Here is a tiny trained network, its code and every weight. The questions are about switching its units off for an input and a target symbol, where a switched-off unit gives its printed mean instead of its output.

import numpy as np


def w(rows, s, z=0):
    codes = np.array(rows[::2]) - 128.0
    scale = np.full(codes.shape[1], s)
    scale[-1] = z or s
    return codes * scale


def f(y):
    return np.maximum(y, 0)


def softmax(a):
    e = np.exp(a - a.max(-1, keepdims=True))
    return e / e.sum(-1, keepdims=True)


def log_softmax(a):
    a = a - a.max(-1, keepdims=True)
    return a - np.log(np.exp(a).sum(-1, keepdims=True))


def net(x, mask):
    ids = ['ΓΞΠΣΦΨαβδεζηθμτω'.index(c) for c in x.split()]
    T = len(ids)
    res = E[ids] + P[:T]
    u = 0
    for l in range(2):
        q, k, v = (res @ M[l].T for M in (Q, K, V))
        z = softmax(np.where(np.tri(T) > 0, q @ k.T / 2**0.5, -1e9)) @ v
        res = res + np.where(mask[u], z, O[l][:, -1]) @ O[l][:, :-1]
        u += 1
        y = f(res @ A[l][:, :-1].T + A[l][:, -1])
        res = res + np.where(mask[u : u + 8], y, B[l][:, -1]) @ B[l][:, :-1]
        u += 8
    return log_softmax(res[-1] @ U[:, :-1].T + U[:, -1])


Q, K, V, O, A, B = {}, {}, {}, {}, {}, {}
E = w([
[226,45,45,96],'Γ',
[128,129,26,63],'Ξ',
[59,118,129,93],'Π',
[134,48,162,134],'Σ',
[129,205,72,74],'Φ',
[53,150,192,120],'Ψ',
[78,182,127,111],'α',
[52,83,124,91],'β',
[167,152,80,104],'δ',
[77,125,115,101],'ε',
[219,115,99,110],'ζ',
[153,21,70,106],'η',
[43,12,156,114],'θ',
[59,113,143,109],'μ',
[199,116,139,141],'τ',
[182,245,78,97],'ω',
],0.013)
P = w([
[151,115,200,25],'0',
[250,125,191,156],'1',
[59,167,97,172],'2',
[131,115,64,13],'3',
[223,108,146,171],'4',
[62,135,73,213],'5',
],0.012)
Q[0] = w([
[50,216,254,203],'L0H1',
[49,162,165,225],'L0H1',
],0.0072)
K[0] = w([
[49,102,52,247],'L0H1',
[102,215,80,253],'L0H1',
],0.0048)
V[0] = w([
[239,159,79,71],'L0H1',
[89,47,116,1],'L0H1',
],0.0041)
O[0] = w([
[157,140,102,84,194],'L0H1',
[166,133,114,9,251],'L0H1',
],0.012,0.0034)
A[0] = w([
[149,173,192,100,233],'L0N1',
[177,72,192,86,174],'L0N2',
[202,145,84,102,54],'L0N3',
[33,154,45,162,42],'L0N4',
[97,125,130,60,254],'L0N5',
[98,254,129,254,105],'L0N6',
[157,138,255,121,43],'L0N7',
[231,144,126,87,120],'L0N8',
],0.0091,0.0024)
B[0] = w([
[132,40,68,100,183],'L0N1',
[136,205,163,89,227],'L0N2',
[113,109,134,166,214],'L0N3',
[93,167,147,2,168],'L0N4',
[152,90,83,105,216],'L0N5',
[182,203,133,220,162],'L0N6',
[137,103,123,46,159],'L0N7',
[76,106,194,115,255],'L0N8',
],0.0096,0.0092)
Q[1] = w([
[112,151,189,73],'L1H1',
[107,199,1,120],'L1H1',
],0.0068)
K[1] = w([
[77,154,108,63],'L1H1',
[133,2,81,179],'L1H1',
],0.01)
V[1] = w([
[121,167,48,194],'L1H1',
[2,163,119,112],'L1H1',
],0.0083)
O[1] = w([
[191,98,182,60,6],'L1H1',
[1,238,160,115,123],'L1H1',
],0.0092,0.018)
A[1] = w([
[95,144,122,92,197],'L1N1',
[187,114,162,112,93],'L1N2',
[47,157,80,110,111],'L1N3',
[153,197,98,191,111],'L1N4',
[131,74,88,74,255],'L1N5',
[156,68,203,139,163],'L1N6',
[189,182,174,224,98],'L1N7',
[128,246,105,132,142],'L1N8',
],0.011,0.0025)
B[1] = w([
[100,156,181,96,196],'L1N1',
[159,138,152,145,132],'L1N2',
[124,81,143,150,250],'L1N3',
[166,163,152,158,173],'L1N4',
[204,115,111,116,219],'L1N5',
[186,204,89,154,137],'L1N6',
[143,12,211,148,155],'L1N7',
[138,156,118,45,186],'L1N8',
],0.011,0.013)
U = w([
[205,129,22,180,109],'Γ',
[158,96,139,11,120],'Ξ',
[60,170,155,113,115],'Π',
[58,79,91,255,241],'Σ',
[175,238,94,92,70],'Φ',
[99,104,237,148,141],'Ψ',
[148,164,212,111,94],'α',
[27,103,173,117,40],'β',
[187,219,69,137,168],'δ',
[97,189,129,111,113],'ε',
[169,147,46,219,254],'ζ',
[145,88,61,119,149],'η',
[24,19,181,167,38],'θ',
[74,181,150,128,98],'μ',
[161,25,183,193,133],'τ',
[237,167,158,123,70],'ω',
],0.009,0.0046)

Each question gives the input, a string of symbols that net reads in full, and the target symbol t.
The units are the heads (2 rows each of Q, K, V and O) and the neurons (one row each of A and B). Each row of codes is followed by its name. A weight is (code - 128) times the scale printed after its matrix; where a second scale follows, it is the last column's (O, A, B and U).
mask holds one flag per unit, layer by layer, with each layer's heads first. A switched-off unit (its flag False) gives its mean, the last column of its rows in O or B, instead of its output. The means were averaged over made-up inputs and are rounded, as every weight is.
A unit's drop is (log p(t) with every unit on - log p(t) with that unit switched off) / (log p(t) with every unit on - log p(t) with every unit switched off).
The circuit of an input: a set's keep is (log p(t) with only the set's units on - log p(t) with every unit switched off) / (log p(t) with every unit on - log p(t) with every unit switched off). Starting from the 12 units with the biggest drops (on a tie, the unit counted first), units are removed one at a time, each time the one whose removal leaves the highest keep (on an exact tie, the one counted first), for as long as the keep stays at least 0.8.
circuit, biggest first: the units of the circuit, biggest drop first
unit that matters most: the unit with the biggest drop
top k neurons: the k neurons with the biggest drops, biggest first
k most important neurons of layer l: the k neurons of layer l with the biggest drops, biggest first
input τ Ξ τ, target τ: circuit, biggest first	L1N7, L0H1, L0N6, L1H1
input Σ Π ω Σ τ, target ω: unit that matters most	L0N4
input τ η β, target β: circuit, biggest first	L1N3, L0N4, L1H1
input ω ω ω θ θ, target ω: top 2 neurons	L0N6, L0N4
input η Σ Π ω δ δ, target δ: circuit, biggest first	L1N8, L0N8, L1N4
input Ψ μ μ Σ δ Φ, target Φ: top 3 neurons	L1N8, L0N4, L0N6
input ζ α Ξ, target Ξ: top 2 neurons	L0N2, L1N8
input Π ζ Γ, target Γ: circuit, biggest first	L1H1, L0N4, L1N1, L1N5
input ε Ξ α τ Γ, target α: top 3 neurons	L0N4, L0N8, L0N6
input Σ Σ Σ, target Σ: circuit, biggest first	L0N2, L0H1, L1H1
input Γ τ Ψ, target Ψ: 4 most important neurons of layer 1	L1N7, L1N8, L1N4, L1N5
input Ξ μ ζ μ Π ω, target ω: top 4 neurons	L0N6, L1N7, L1N4, L1N8
input θ θ Σ δ Γ, target Σ: top 2 neurons	L0N2, L0N8
input μ β δ ω Γ α, target α: top 2 neurons	L1N7, L0N6
input ε δ Π ε τ Π, target Π: top 2 neurons	L0N4, L1N8
input ε Π ω α ζ, target ω: top 4 neurons	L0N4, L0N6, L1N6, L0N8
input α Σ Ξ, target Ξ: top 3 neurons	L1N8, L0N8, L1N3
input Σ Σ ω θ δ, target ω: top 3 neurons	L0N4, L0N6, L0N8
input Ξ ε ω Σ θ, target ω: 3 most important neurons of layer 0	L0N4, L0N6, L0N5
input τ β β η Φ δ, target δ: 4 most important neurons of layer 1	L1N8, L1N4, L1N7, L1N1
input Ξ θ ω, target ω: 3 most important neurons of layer 1	L1N7, L1N8, L1N4
input ζ Γ ω ω Σ, target ω: most important neuron of layer 1	L1N6
